Below are the code and all the weights of a small trained network. Each question names an input and a class and asks about switching units off, where a switched-off unit gives its printed mean instead of its output.

import numpy as np


def w(rows, s, z=0):
    codes = np.array(rows[::2]) - 128.0
    scale = np.full(codes.shape[1], s)
    scale[-1] = z or s
    return codes * scale


def f(y):
    return np.maximum(y, 0)


def log_softmax(a):
    a = a - a.max(-1, keepdims=True)
    return a - np.log(np.exp(a).sum(-1, keepdims=True))


def net(x, mask):
    res = np.array(x, float).reshape(1, 7) / 4 @ E
    y = f(res @ A[0][:, :-1].T + A[0][:, -1])
    res = res + np.where(mask, y, B[0][:, -1]) @ B[0][:, :-1]
    return log_softmax(res[-1] @ U[:, :-1].T + U[:, -1])


A, B = {}, {}
E = w([
[93,48,87,73,111],'x0',
[234,224,78,115,254],'x1',
[40,170,94,141,141],'x2',
[172,99,97,137,78],'x3',
[68,78,203,176,252],'x4',
[24,125,70,59,71],'x5',
[186,89,166,63,183],'x6',
],0.0074)
A[0] = w([
[120,184,208,208,126,185],'n1',
[102,123,5,195,203,241],'n2',
[185,58,72,81,136,246],'n3',
[109,44,179,203,135,230],'n4',
[96,2,61,73,145,251],'n5',
[101,71,152,235,144,240],'n6',
[138,95,151,181,104,85],'n7',
[70,186,175,205,112,208],'n8',
[127,86,143,142,207,225],'n9',
[185,163,42,69,137,149],'n10',
[166,42,225,49,82,247],'n11',
[187,105,161,154,163,156],'n12',
[101,195,53,112,67,185],'n13',
[71,144,186,179,130,140],'n14',
[163,97,229,85,121,194],'n15',
[168,200,176,178,162,207],'n16',
[125,38,36,57,86,231],'n17',
[187,153,82,79,144,156],'n18',
[127,121,182,121,52,157],'n19',
[113,72,164,51,105,110],'n20',
[152,203,165,201,67,224],'n21',
[156,91,90,201,199,128],'n22',
[51,161,39,172,157,83],'n23',
],0.0086,0.0029)
B[0] = w([
[148,109,76,84,121,197],'n1',
[110,132,163,105,134,212],'n2',
[123,153,247,125,154,220],'n3',
[171,68,148,107,118,209],'n4',
[78,116,184,177,166,238],'n5',
[133,72,148,83,96,206],'n6',
[139,101,132,120,106,153],'n7',
[120,110,91,84,114,204],'n8',
[122,85,145,134,151,209],'n9',
[104,149,147,108,182,224],'n10',
[153,122,153,211,124,233],'n11',
[159,106,147,115,131,194],'n12',
[96,172,102,99,149,233],'n13',
[110,116,94,105,56,183],'n14',
[165,128,140,185,93,191],'n15',
[169,139,91,66,100,221],'n16',
[112,154,172,174,120,255],'n17',
[134,176,155,129,139,208],'n18',
[127,137,139,138,85,193],'n19',
[112,123,143,163,128,187],'n20',
[146,128,94,71,82,210],'n21',
[137,117,153,126,134,189],'n22',
[113,123,106,120,149,188],'n23',
],0.011,0.0082)
U = w([
[123,204,81,70,150,228],'0',
[27,130,71,105,118,64],'1',
[254,68,87,134,63,87],'2',
[142,57,173,145,136,223],'3',
[109,127,182,198,109,80],'4',
[75,135,50,58,87,5],'5',
],0.0085,0.0023)

Each question gives the input, the list of numbers given to net, and the class t.
The units are the neurons (one row each of A and B). Each row of codes is followed by its name. A weight is (code - 128) times the scale printed after its matrix; where a second scale follows, it is the last column's (A, B and U).
mask holds one flag per neuron, in row order. A switched-off neuron (its flag False) gives its mean, the last column of its row in B, instead of its output. The means were averaged over made-up inputs and are rounded, as every weight is.
A unit's drop is (log p(t) with every unit on - log p(t) with that unit switched off) / (log p(t) with every unit on - log p(t) with every unit switched off).
The circuit of an input: a set's keep is (log p(t) with only the set's units on - log p(t) with every unit switched off) / (log p(t) with every unit on - log p(t) with every unit switched off). Starting from the 12 units with the biggest drops (on a tie, the unit counted first), units are removed one at a time, each time the one whose removal leaves the highest keep (on an exact tie, the one counted first), for as long as the keep stays at least 0.8.
units of the circuit, in order: the units of the circuit, biggest drop first
top k neurons: the k neurons with the biggest drops, biggest first
drop when u is switched off: that unit's drop, to one decimal
input [2,7,-6,-5,3,-1,-6], class 0: units of the circuit, in order : [n11, n16]
input [-6,-8,-4,8,-5,4,-8], class 5: units of the circuit, in order : [n13, n21]
input [-4,6,1,-8,0,4,-5], class 5: units of the circuit, in order : [n3, n8, n17]
input [-2,-6,0,-8,8,6,-3], class 5: units of the circuit, in order : [n14, n8]
input [-1,6,4,5,4,-6,5], class 2: units of the circuit, in order : [n16]
input [6,0,2,-4,-6,3,0], class 4: units of the circuit, in order : [n17, n5]
input [2,7,-8,3,-8,5,6], class 4: top 2 neurons : [n3, n17]
input [-3,0,0,-1,-1,0,3], class 2: top 2 neurons : [n5, n13]
input [6,2,-2,-7,-8,-2,0], class 4: drop when n8 is switched off : 0.2
input [3,-7,-5,-5,-7,-3,6], class 4: drop when n3 is switched off : 0.0
input [-7,-8,3,1,7,1,-5], class 2: drop when n13 is switched off : 0.1
input [5,-8,3,0,-3,-6,3], class 4: drop when n16 is switched off : 0.1
